29,56,46,18,47,78
51,57,52,47,34,73
66,51,30,24,26,20
gives 34

707,667,453,632,529,246
372,396,624,433,539,828
760,678,546,601,537,288
gives 539

197,112,169,9
95,238,133,47
113,15,52,0
gives 133

-46,25,22,-46,21,-23
-46,6,20,-5,-13,21
0,-44,1,22,-46,20
gives -13

-21,28,-2,-14,-2,-34
-16,30,1,-12,-4,-34
19,-41,-2,-3,-24,1
gives -4

56,82,16,68
95,46,10,10
52,46,86,55
gives 10
---
-16,0,-8,0,-3,33 out -3

-30,29,-26,26
7,-1,25,-11
-5,12,20,-8
out 20

-1,28,21,-1,20,19,-35 out 19

22,-6,34,-1,20,-2,13 out -2

9,22,-13,-15,6,30,18 out 30

28,11,26,-21,-33,-15
25,-7,-9,-17,-13,2
-29,-15,20,-8,-21,11
out -21
---
[[ 16 -14 -23   3  12 -36]
 [ 22  21 -24  14  16 -17]] ==> 3

[[-39  -5   2 -12   0 -33  13]
 [-20   2  -4   5  28 -26  -1]
 [-22  -9  -1   4  10 -22   2]] ==> 28

[[ 14   9 -16  -1  -8]
 [ 15 -18 -34   2  13]
 [  0  -4 -11   0   4]] ==> -34

[[ 23 -11  15  15  -9  32]
 [-29   5  18  12 -25 -12]
 [-14  11 -23 -21  19 -28]] ==> 12

[[ 31  13 -20 -13   1]
 [-11  -5   1   3 -17]] ==> -20

[[ -8   4  12  -5   5  37  20]
 [  6  -1  -9   2  15  -9  -3]
 [-28  25  19  12 -19  19   4]] ==> 15

[[ -6  -9  25  -6  18]
 [  2 -16  40  -5  -3]
 [ -3  26 -32  -5   3]] ==> 40
---
[[576, -908, 212, 418, 431],
 [746, 166, 358, 341, -539],
 [246, 741, 554, -578, 523]]: -578

[185, 61, 132, 87, 218, 155]: 218

[[20, 31, 35, 27, 30, 37],
 [-28, -18, 17, 21, 14, -15]]: 14

[[953, 541, 311, 474],
 [-605, 283, -401, 396]]: -401

[[36, 53, 83, 81, 62, 82],
 [61, 64, 24, 65, 21, 98]]: 21

[5, 93, 72, 86, 16, 26, 58]: 26
---
[[169 772 139 705 713]
 [316 586 657 504 730]
 [619 483 553 498 505]] yields 316

[[6 7 1 4 7]
 [5 8 1 3 8]] yields 6

[[4 7 3 2]
 [7 6 7 4]] yields 4

[[-347 -165  359 -117 -394 -684]
 [-330 -166  453 -134 -253 -386]
 [-197 -188  599 -159  -93 -146]] yields -330

[[ -82   74 -247 -417  405 -678  428]
 [ -82   74 -247 -417  405  978  428]] yields -82

[[37 68 50 31 44 76 51]
 [42 20 83 43 22 45 20]] yields 37

[[ 62 380 802  10   8 668]
 [695 711 435 662 295 590]] yields 62

[[313 468 145 165  70 388 564]
 [564 838  46 289 537 109 860]] yields 313
---
[[5611, 2114, 6186, 5751], [8845, 6077, 8418, 7607], [8696, 6595, 7776, 7078]] | 2114
[[-23, 29, -21, -41, -40], [-39, -10, 26, -33, -40], [-39, -1, 22, -36, -43]] | 29
[[49, 57, 42, 63, 65, 42, 39], [65, 56, 50, 27, 15, 69, 45], [62, 9, 19, 25, 98, 54, 94]] | 57
[[56, 33, 28, 29, 84, 64, 37], [49, 39, 53, 54, 60, 34, 26], [50, 29, 19, 20, 52, 21, 23]] | 33
[[3, 7, 6, 6, 7, 7], [4, 7, 3, 4, 6, 4], [3, 7, 1, 4, 7, 4]] | 7
[[-10, -20, -5, 25, 19], [-14, 27, 39, 11, 47], [-11, -41, -8, 6, 13]] | -20
---
[[110  87 140 171  70  57 201]
 [107  88 135 168  67  54 201]
 [104  92 103 160  48  50 200]] result: 92

[ -1  42   7 -29  -2   5 -17] result: 42

[67 15 97 23 39 59 62] result: 15

[4438 8561 1667 3777 1755] result: 8561

[3864 5477 8535 1443] result: 5477

[ 461 -685  563 -392  -69  287  161] result: -685

[3 8 6 2 2 0 7] result: 8
---
[1, -3, 0, -1, 29] 29, 1

[-26, 29, 2, -19, 1, 14, 25] 29, 25

[-40, 1, -39, -26] 1, -26

[[2, 17, -10, 0, 21, 4],
 [4, -7, -9, -1, 8, -10],
 [-6, -22, 15, -1, -32, -2]] 21, 17

[[2, -23, -6, 35, 12],
 [-11, -22, 21, -24, -3],
 [26, 21, -27, 25, 19]] 35, 26

[-20, -39, -9, -7] -7, -9

[[-12, 32, 12, -13, 1, -30, -20],
 [-12, -28, 18, 22, -9, 6, 41]] 41, 32
